Here is a tiny trained network, its code and every weight. The questions are about switching its units off for an input and a target symbol, where a switched-off unit gives its printed mean instead of its output.

import numpy as np


def w(rows, s, z=0):
    codes = np.array(rows[::2]) - 128.0
    scale = np.full(codes.shape[1], s)
    scale[-1] = z or s
    return codes * scale


def f(y):
    return np.maximum(y, 0)


def softmax(a):
    e = np.exp(a - a.max(-1, keepdims=True))
    return e / e.sum(-1, keepdims=True)


def log_softmax(a):
    a = a - a.max(-1, keepdims=True)
    return a - np.log(np.exp(a).sum(-1, keepdims=True))


def net(x, mask):
    ids = ['αβγεζηθλμξπστφψω'.index(c) for c in x.split()]
    T = len(ids)
    res = E[ids] + P[:T]
    q, k, v = (res @ M[0].T for M in (Q, K, V))
    z = softmax(np.where(np.tri(T) > 0, q @ k.T / 4**0.5, -1e9)) @ v
    res = res + np.where(mask[0], z, O[0][:, -1]) @ O[0][:, :-1]
    y = f(res @ A[0][:, :-1].T + A[0][:, -1])
    res = res + np.where(mask[1:9], y, B[0][:, -1]) @ B[0][:, :-1]
    return log_softmax(res[-1] @ U[:, :-1].T + U[:, -1])


Q, K, V, O, A, B = {}, {}, {}, {}, {}, {}
E = w([
[145,157,75,146,107],'α',
[89,120,123,160,147],'β',
[109,141,161,119,135],'γ',
[137,156,152,110,112],'ε',
[143,110,139,155,158],'ζ',
[185,135,188,84,121],'η',
[123,120,80,182,156],'θ',
[141,156,90,135,133],'λ',
[192,129,129,139,140],'μ',
[143,172,158,84,73],'ξ',
[78,97,75,201,109],'π',
[182,94,104,190,83],'σ',
[85,160,88,136,44],'τ',
[209,180,121,110,65],'φ',
[127,121,153,141,6],'ψ',
[144,84,213,151,82],'ω',
],0.02)
P = w([
[172,195,183,244,250],'0',
[93,68,87,124,128],'1',
[141,99,47,148,89],'2',
[100,194,150,202,107],'3',
[97,75,150,110,110],'4',
[168,84,61,139,62],'5',
[83,187,173,208,78],'6',
[90,77,171,112,115],'7',
[178,94,89,127,65],'8',
[88,198,172,195,103],'9',
],0.015)
Q[0] = w([
[173,170,121,230,36],'H0',
[147,179,97,187,125],'H0',
[115,12,59,1,51],'H0',
[95,207,207,207,106],'H0',
],0.0083)
K[0] = w([
[192,125,169,200,114],'H0',
[146,198,120,180,112],'H0',
[49,113,167,69,62],'H0',
[147,169,95,155,254],'H0',
],0.0098)
V[0] = w([
[43,11,143,176,194],'H0',
[26,197,161,63,114],'H0',
[68,76,228,118,109],'H0',
[56,84,21,230,59],'H0',
],0.012)
O[0] = w([
[182,99,161,241,140,73],'H0',
[102,216,162,144,45,1],'H0',
[209,134,180,128,71,51],'H0',
[167,154,7,185,147,181],'H0',
],0.013,0.0075)
A[0] = w([
[180,118,55,213,82,253],'N0',
[98,250,206,235,127,222],'N1',
[239,100,125,61,107,165],'N2',
[136,120,1,120,132,96],'N3',
[149,60,181,106,110,49],'N4',
[170,81,83,119,38,38],'N5',
[108,181,195,144,214,69],'N6',
[4,206,81,203,206,193],'N7',
],0.0082,0.0045)
B[0] = w([
[56,154,187,113,171,250],'N0',
[250,135,195,68,125,165],'N1',
[123,85,98,143,144,160],'N2',
[133,128,129,101,82,245],'N3',
[120,103,73,169,84,144],'N4',
[99,86,98,170,77,162],'N5',
[60,110,106,145,29,153],'N6',
[180,158,80,123,126,220],'N7',
],0.012,0.021)
U = w([
[190,178,114,124,106,187],'α',
[139,209,164,145,181,229],'β',
[190,158,203,123,153,221],'γ',
[134,150,183,106,102,180],'ε',
[65,127,179,83,209,63],'ζ',
[197,38,137,132,83,24],'η',
[177,89,88,118,194,4],'θ',
[195,230,127,98,111,82],'λ',
[147,86,110,114,168,205],'μ',
[209,165,148,112,22,81],'ξ',
[94,143,106,193,132,185],'π',
[84,47,111,140,149,45],'σ',
[94,255,170,130,60,22],'τ',
[191,102,70,92,85,241],'φ',
[80,121,141,179,41,10],'ψ',
[134,59,125,225,87,76],'ω',
],0.0084,0.0038)

Each question gives the input, a string of symbols that net reads in full, and the target symbol t.
The units are the heads (4 rows each of Q, K, V and O) and the neurons (one row each of A and B). Each row of codes is followed by its name. A weight is (code - 128) times the scale printed after its matrix; where a second scale follows, it is the last column's (O, A, B and U).
mask holds one flag per unit, heads first, then neurons. A switched-off unit (its flag False) gives its mean, the last column of its rows in O or B, instead of its output. The means were averaged over made-up inputs and are rounded, as every weight is.
A unit's drop is (log p(t) with every unit on - log p(t) with that unit switched off) / (log p(t) with every unit on - log p(t) with every unit switched off).
The circuit of an input: a set's keep is (log p(t) with only the set's units on - log p(t) with every unit switched off) / (log p(t) with every unit on - log p(t) with every unit switched off). Starting from all 9 units, units are removed one at a time, each time the one whose removal leaves the highest keep (on an exact tie, the one counted first), for as long as the keep stays at least 0.8.
circuit, biggest first: the units of the circuit, biggest drop first
top k neurons: the k neurons with the biggest drops, biggest first
drop of u: that unit's drop, to one decimal
input μ μ β ξ, target σ: top neuron => [N0]
input ζ π ε η ζ π π, target ω: top 2 neurons => [N0 N4]
input η μ η γ ζ π η φ μ β, target ψ: top 3 neurons => [N6 N4 N0]
input τ π φ β ω π ε π σ α, target λ: circuit, biggest first => [H0 N7 N1]
input β β ε ξ η μ ξ, target γ: circuit, biggest first => [H0 N1]
input φ η β μ φ π μ β ψ, target ψ: circuit, biggest first => [N5 N7]
input μ γ β ε β φ β, target σ: circuit, biggest first => [H0 N0 N6]
input α ε ε μ β σ π φ π θ, target φ: circuit, biggest first => [H0 N7 N0]
input τ ε φ ξ ω π λ π ζ μ, target λ: circuit, biggest first => [H0 N7 N5 N6]
input τ π β β η θ φ γ φ π, target λ: circuit, biggest first => [N7 H0 N1]
input μ π μ α β β η, target σ: top 2 neurons => [N0 N4]
input ω η μ φ ψ θ γ, target η: circuit, biggest first => [H0 N0]
input π β ε, target π: top 2 neurons => [N0 N1]
input γ λ λ σ ε η β, target ξ: top 2 neurons => [N1 N0]
input τ φ φ ε ξ β φ σ ξ π, target λ: top neuron => [N7]
input ψ γ τ, target ψ: top 3 neurons => [N5 N1 N0]
input γ ζ φ ε ω ζ ξ β ζ π, target ξ: top 2 neurons => [N1 N0]
input α ψ η σ φ η ε γ φ π, target φ: circuit, biggest first => [N7 H0 N0]
input ζ τ λ γ, target ω: circuit, biggest first => [H0 N0 N6]
input γ λ ζ ξ τ ω φ, target ξ: circuit, biggest first => [H0 N0]
input ω φ β σ τ ψ, target ψ: top 4 neurons => [N0 N5 N3 N7]
input θ β γ φ π φ β ω, target ω: top neuron => [N5]
input η θ ζ η η ξ φ, target ψ: top 2 neurons => [N4 N6]
input ξ θ φ β φ θ γ θ ε μ, target τ: top 2 neurons => [N6 N2]
input π ξ β β, target β: top 2 neurons => [N0 N7]
input φ π γ π α γ ψ, target ζ: drop of N7 => 0.0
input β ψ η η β ξ γ α γ ψ, target γ: drop of N1 => 0.4
